Below is a small trained network, with its code and all its weights. Each question gives an input and a class and asks what happens when units are switched off, that is, made to give their printed mean instead of their output.

import numpy as np


def w(rows, s, z=0):
    codes = np.array(rows[::2]) - 128.0
    scale = np.full(codes.shape[1], s)
    scale[-1] = z or s
    return codes * scale


def norm(h):
    return h / np.sqrt((h * h).mean(-1, keepdims=True) + 1e-5)


def f(y):
    return np.maximum(y, 0)


def log_softmax(a):
    a = a - a.max(-1, keepdims=True)
    return a - np.log(np.exp(a).sum(-1, keepdims=True))


def net(x, mask):
    res = np.array(x, float).reshape(1, 2) / 4 @ E
    u = 0
    for l in range(4):
        y = f(norm(res) @ A[l][:, :-1].T + A[l][:, -1])
        res = res + np.where(mask[u : u + 3], y, B[l][:, -1]) @ B[l][:, :-1]
        u += 3
    return log_softmax(norm(res)[-1] @ U[:, :-1].T + U[:, -1])


A, B = {}, {}
E = w([
[137,29,141,126,117,247,47,102,123,101,73],'x0',
[196,142,148,46,142,92,103,91,67,204,62],'x1',
],0.011)
A[0] = w([
[115,140,106,177,126,161,125,120,142,115,172,190],'L0N1',
[123,235,101,106,161,46,203,113,116,163,138,225],'L0N2',
[117,100,182,187,122,139,135,253,158,85,177,2],'L0N3',
],0.0059,0.00091)
B[0] = w([
[127,119,105,154,131,171,129,59,123,131,88,181],'L0N1',
[138,76,139,126,135,202,103,94,117,108,55,254],'L0N2',
[111,89,110,188,104,191,123,3,101,113,81,206],'L0N3',
],0.0046,0.0085)
A[1] = w([
[130,132,115,138,136,159,152,36,102,132,59,232],'L1N1',
[109,236,111,145,140,10,237,132,133,147,165,2],'L1N2',
[111,152,163,30,134,157,90,231,169,98,169,65],'L1N3',
],0.013,0.0025)
B[1] = w([
[139,126,171,130,119,64,123,225,122,140,192,251],'L1N1',
[156,91,200,89,225,145,174,254,138,71,10,230],'L1N2',
[114,145,121,144,95,85,134,107,134,85,176,128],'L1N3',
],0.0076,0.016)
A[2] = w([
[175,171,108,48,136,96,118,50,82,198,79,97],'L2N1',
[150,77,125,77,126,218,56,82,110,136,69,6],'L2N2',
[140,183,97,126,99,70,141,3,66,227,138,40],'L2N3',
],0.025,0.0018)
B[2] = w([
[73,110,132,201,44,154,111,8,107,131,168,210],'L2N1',
[147,143,129,92,186,123,156,185,136,111,94,247],'L2N2',
[101,119,215,156,176,153,188,161,53,74,111,146],'L2N3',
],0.015,0.013)
A[3] = w([
[143,238,83,117,160,24,237,99,156,172,77,173],'L3N1',
[23,195,21,221,149,195,229,42,217,42,142,3],'L3N2',
[124,169,87,147,107,62,126,206,166,174,251,101],'L3N3',
],0.019,0.00067)
B[3] = w([
[140,109,93,104,156,195,84,142,130,106,144,163],'L3N1',
[99,127,184,149,65,125,120,8,44,173,129,248],'L3N2',
[150,124,112,139,113,102,105,148,148,112,166,203],'L3N3',
],0.017)
U = w([
[154,98,164,86,229,175,151,205,109,77,51,186],'0',
[82,107,176,181,68,142,127,18,60,136,140,207],'1',
[168,112,98,153,90,61,79,185,167,112,222,159],'2',
[102,172,45,90,125,137,145,96,208,181,115,15],'3',
[126,174,67,113,141,130,150,87,185,163,122,18],'4',
[108,157,12,100,134,117,164,94,160,168,114,9],'5',
[92,184,23,103,125,137,140,101,197,179,105,3],'6',
],0.011,0.0044)

Each question gives the input, the list of numbers given to net, and the class t.
The units are the neurons (one row each of A and B). Each row of codes is followed by its name. A weight is (code - 128) times the scale printed after its matrix; where a second scale follows, it is the last column's (A, B and U).
mask holds one flag per neuron, layer by layer. A switched-off neuron (its flag False) gives its mean, the last column of its row in B, instead of its output. The means were averaged over made-up inputs and are rounded, as every weight is.
A unit's drop is (log p(t) with every unit on - log p(t) with that unit switched off) / (log p(t) with every unit on - log p(t) with every unit switched off).
The circuit of an input: a set's keep is (log p(t) with only the set's units on - log p(t) with every unit switched off) / (log p(t) with every unit on - log p(t) with every unit switched off). Starting from all 12 units, units are removed one at a time, each time the one whose removal leaves the highest keep (on an exact tie, the one counted first), for as long as the keep stays at least 0.8.
units of the circuit, in order: the units of the circuit, biggest drop first
k most important neurons: the k neurons with the biggest drops, biggest first
drop when u is switched off: that unit's drop, to one decimal
input [-8,4], class 0: units of the circuit, in order	L1N2
input [2,-3], class 2: 2 most important neurons	L1N1, L2N1
input [1,3], class 2: units of the circuit, in order	L3N2, L1N2
input [-8,-7], class 0: 2 most important neurons	L1N2, L2N1
input [3,-1], class 2: units of the circuit, in order	L1N2, L3N2
input [-5,-5], class 0: 3 most important neurons	L1N2, L2N1, L3N2
input [-4,-4], class 0: 3 most important neurons	L2N1, L1N2, L3N2
input [7,7], class 0: 2 most important neurons	L2N2, L3N2
input [-2,0], class 2: drop when L0N2 is switched off	1.1
input [1,2], class 2: drop when L2N2 is switched off	0.0
input [1,1], class 2: drop when L1N2 is switched off	0.1
input [-4,-1], class 0: drop when L1N2 is switched off	0.4
